.02 -.21 -.24 .11 .24 -.15 .19 .35 -.20 .04 .31 .13 .13 -.18 -.15 -.01
 .10 .00 .09 -.02 -.05 -.09 -.17 -.12 -.17 .23 -.22 .22 .02 -.31 -.31
 -.04 -.08 .06 -.26 -.10 -.28 .20 .06 | (72)
-.09 -.02 -.16 -.14 .13 -.29 -.05 -.03 -.03 -.10 .29 -.01 .40 -.14 -.06
 .12 -.15 -.16 -.14 .12 -.02 -.03 -.31 -.07 -.26 .10 -.08 .26 -.16 -.54
 .05 -.17 -.17 .25 -.31 .08 .02 .11 .20 | (109)
-.07 -.10 -.07 -.19 .02 -.21 -.06 -.11 -.20 -.47 .19 .07 .22 -.07 .12
 -.18 .04 -.06 .06 .04 -.16 .00 -.39 -.15 -.20 -.01 -.16 .01 -.16 -.39
 .03 -.21 -.09 .27 -.26 .10 -.06 .03 .22 | (109)
-.12 -.12 -.01 -.13 .17 -.26 -.03 -.07 -.22 -.21 .24 -.07 -.01 -.02 .25
 .00 .25 -.22 .04 .32 -.14 -.05 -.29 -.09 -.26 -.07 .27 -.12 -.20 -.42
 -.40 -.03 .05 .13 -.09 .28 -.16 .06 .08 | (72)
.09 -.04 -.22 -.08 -.14 -.15 -.07 -.04 .06 -.23 .24 .14 .24 -.18 -.05
 .03 -.07 -.15 -.05 .04 -.20 .00 -.29 -.03 -.19 .00 .17 -.13 -.20 -.10
 .07 -.09 -.22 .11 -.08 .15 .14 .09 .26 | (109)
-.39 -.07 -.12 -.07 .38 -.20 .04 .10 -.14 -.15 .13 .10 -.15 -.04 .01 .09
 -.08 -.06 .09 .04 -.05 -.01 -.18 -.13 -.12 .00 -.06 .03 .00 -.31 -.39
 .09 .03 .02 -.08 .05 -.03 .11 -.04 | (72)
-.06 .01 .03 .02 .16 -.23 .00 -.11 -.19 -.16 .21 .15 -.01 -.12 .40 -.07
 .14 -.08 .14 .40 -.07 .03 -.26 -.17 -.06 -.05 -.09 .21 .03 -.47 -.42
 .10 -.06 .10 -.09 .19 -.18 -.08 -.05 | (72)
.06 -.12 -.17 -.14 .05 -.22 -.03 .07 -.11 -.50 .37 -.05 .26 -.12 -.05
 -.01 .12 -.02 -.01 -.06 -.18 .00 -.30 -.08 -.21 .00 .19 .14 -.12 -.66
 -.17 -.04 -.14 .21 -.27 -.01 .03 .21 .13 | (109)
-.12 -.17 .13 -.18 .17 -.27 -.11 -.08 -.19 -.23 .16 .16 -.09 -.16 .25
 -.12 .14 -.18 .11 .29 -.02 -.09 -.16 -.10 -.22 -.10 -.05 -.15 -.05 -.18
 -.34 .04 -.07 .05 -.06 .04 -.05 -.11 .04 | (72)
.09 -.19 -.08 .03 -.14 -.41 -.06 -.21 -.19 -.42 .14 .05 .32 -.31 -.37
 -.35 .02 .06 .07 -.15 -.14 .00 -.35 -.09 .00 -.02 -.14 -.13 -.22 -.24
 .23 -.17 -.05 .06 -.39 .07 -.08 .08 .52 | (109)
-.03 -.04 .05 -.03 .14 -.22 -.14 -.18 -.21 -.31 .32 .10 .07 -.04 .17
 -.07 .07 -.10 .13 .76 -.06 .00 -.48 -.12 -.17 -.16 -.08 .09 .34 -.33
 -.25 .12 -.04 .03 -.17 .09 -.05 .05 .09 | (72)
-.17 -.05 -.10 -.16 .23 -.39 .27 .06 -.12 -.15 .29 .24 -.09 -.28 .22
 -.10 .27 -.06 .15 .13 .06 .06 -.28 .05 -.21 .01 -.28 .07 -.02 -.39 -.48
 -.01 -.04 .11 -.13 .19 -.11 -.08 .11 | (72)
